Here is a tiny trained network, its code and every weight. The questions are about switching its units off for an input and a class, where a switched-off unit gives its printed mean instead of its output.

import numpy as np


def w(rows, s, z=0):
    codes = np.array(rows[::2]) - 128.0
    scale = np.full(codes.shape[1], s)
    scale[-1] = z or s
    return codes * scale


def norm(h):
    return h / np.sqrt((h * h).mean(-1, keepdims=True) + 1e-5)


def f(y):
    return y / 2 * (1 + np.tanh(0.7978845608 * (y + 0.044715 * y**3)))


def log_softmax(a):
    a = a - a.max(-1, keepdims=True)
    return a - np.log(np.exp(a).sum(-1, keepdims=True))


def net(x, mask):
    res = np.array(x, float).reshape(1, 4) / 4 @ E
    u = 0
    for l in range(2):
        y = f(norm(res) @ A[l][:, :-1].T + A[l][:, -1])
        res = res + np.where(mask[u : u + 8], y, B[l][:, -1]) @ B[l][:, :-1]
        u += 8
    return log_softmax(norm(res)[-1] @ U[:, :-1].T + U[:, -1])


A, B = {}, {}
E = w([
[78,178,89,36,47,17,66,123,55,130],'x0',
[70,143,1,104,100,211,99,17,66,209],'x1',
[101,75,49,136,140,96,217,84,202,212],'x2',
[112,244,148,136,54,56,148,168,4,47],'x3',
],0.0068)
A[0] = w([
[185,104,40,71,114,71,63,66,94,219,15],'L0N0',
[144,120,204,124,104,144,146,181,176,94,100],'L0N1',
[67,178,74,161,113,162,109,117,99,131,153],'L0N2',
[168,114,111,200,124,164,207,118,58,2,236],'L0N3',
[142,149,95,149,23,127,196,155,76,137,1],'L0N4',
[166,247,154,79,76,147,98,108,47,34,146],'L0N5',
[138,76,82,79,158,124,78,50,164,164,152],'L0N6',
[139,100,54,189,154,201,219,124,102,135,50],'L0N7',
],0.0086,0.0032)
B[0] = w([
[52,126,200,85,129,124,177,109,168,56,198],'L0N0',
[113,158,113,166,114,127,103,151,96,196,191],'L0N1',
[166,101,159,122,115,96,80,147,161,24,180],'L0N2',
[107,184,120,48,147,108,111,18,105,137,210],'L0N3',
[97,145,154,111,59,141,212,60,141,17,159],'L0N4',
[254,126,201,247,193,135,94,198,169,126,255],'L0N5',
[117,112,66,82,94,193,149,154,106,113,201],'L0N6',
[224,146,103,150,192,168,131,162,118,146,180],'L0N7',
],0.0094,0.009)
A[1] = w([
[70,140,194,96,199,155,146,1,127,86,103],'L1N0',
[216,144,194,207,134,110,150,118,166,86,222],'L1N1',
[139,76,140,111,126,128,88,160,212,113,132],'L1N2',
[135,131,147,157,92,165,179,189,95,164,90],'L1N3',
[132,45,151,135,131,113,137,131,121,226,114],'L1N4',
[58,97,150,110,115,119,80,84,224,83,35],'L1N5',
[83,177,201,75,176,2,240,87,170,228,254],'L1N6',
[182,180,166,201,74,56,104,189,121,146,185],'L1N7',
],0.0079,0.0027)
B[1] = w([
[27,80,168,121,91,135,125,107,162,151,163],'L1N0',
[79,153,142,106,104,5,97,148,97,142,246],'L1N1',
[167,163,79,88,86,174,176,69,125,66,159],'L1N2',
[156,104,93,54,127,148,42,122,122,97,130],'L1N3',
[149,145,105,115,111,161,152,82,66,107,144],'L1N4',
[93,118,97,93,97,88,177,78,125,148,145],'L1N5',
[195,101,163,174,128,137,90,155,105,52,185],'L1N6',
[170,193,228,146,153,84,87,197,72,92,219],'L1N7',
],0.011,0.012)
U = w([
[75,150,156,185,149,125,64,144,135,253,1],'0',
[179,183,238,196,153,21,64,168,88,93,196],'1',
[213,102,82,161,149,215,135,120,146,157,146],'2',
[43,132,137,95,53,99,164,92,153,85,221],'3',
],0.013,0.0027)

Each question gives the input, the list of numbers given to net, and the class t.
The units are the neurons (one row each of A and B). Each row of codes is followed by its name. A weight is (code - 128) times the scale printed after its matrix; where a second scale follows, it is the last column's (A, B and U).
mask holds one flag per neuron, layer by layer. A switched-off neuron (its flag False) gives its mean, the last column of its row in B, instead of its output. The means were averaged over made-up inputs and are rounded, as every weight is.
A unit's drop is (log p(t) with every unit on - log p(t) with that unit switched off) / (log p(t) with every unit on - log p(t) with every unit switched off).
The circuit of an input: a set's keep is (log p(t) with only the set's units on - log p(t) with every unit switched off) / (log p(t) with every unit on - log p(t) with every unit switched off). Starting from the 12 units with the biggest drops (on a tie, the unit counted first), units are removed one at a time, each time the one whose removal leaves the highest keep (on an exact tie, the one counted first), for as long as the keep stays at least 0.8.
circuit, biggest first: the units of the circuit, biggest drop first
top k neurons: the k neurons with the biggest drops, biggest first
top k neurons in layer l: the k neurons of layer l with the biggest drops, biggest first
drop of u: that unit's drop, to one decimal
input [-1,7,8,-5], class 2: circuit, biggest first : L1N1
input [-7,3,-7,-3], class 0: top 2 neurons : L0N5; L1N0
input [5,-7,1,-8], class 2: top 2 neurons : L0N5; L1N1
input [1,-1,-1,-2], class 2: top 3 neurons : L0N5; L1N1; L1N7
input [1,-1,2,-4], class 2: top 2 neurons : L1N1; L0N3
input [-7,-5,-2,-7], class 2: top 2 neurons in layer 1 : L1N7; L1N2
input [1,4,4,5], class 3: top 2 neurons in layer 0 : L0N4; L0N0
input [-6,-3,-6,-5], class 0: top 3 neurons : L0N5; L1N7; L0N2
input [-6,1,-3,-1], class 0: top 2 neurons in layer 0 : L0N5; L0N6
input [0,3,3,-6], class 2: top 2 neurons : L1N1; L0N7
input [-7,0,-8,-4], class 0: drop of L0N5 : 0.6
input [-7,-2,8,-7], class 2: drop of L1N2 : 0.0
input [3,2,-2,-2], class 3: drop of L0N0 : 0.3
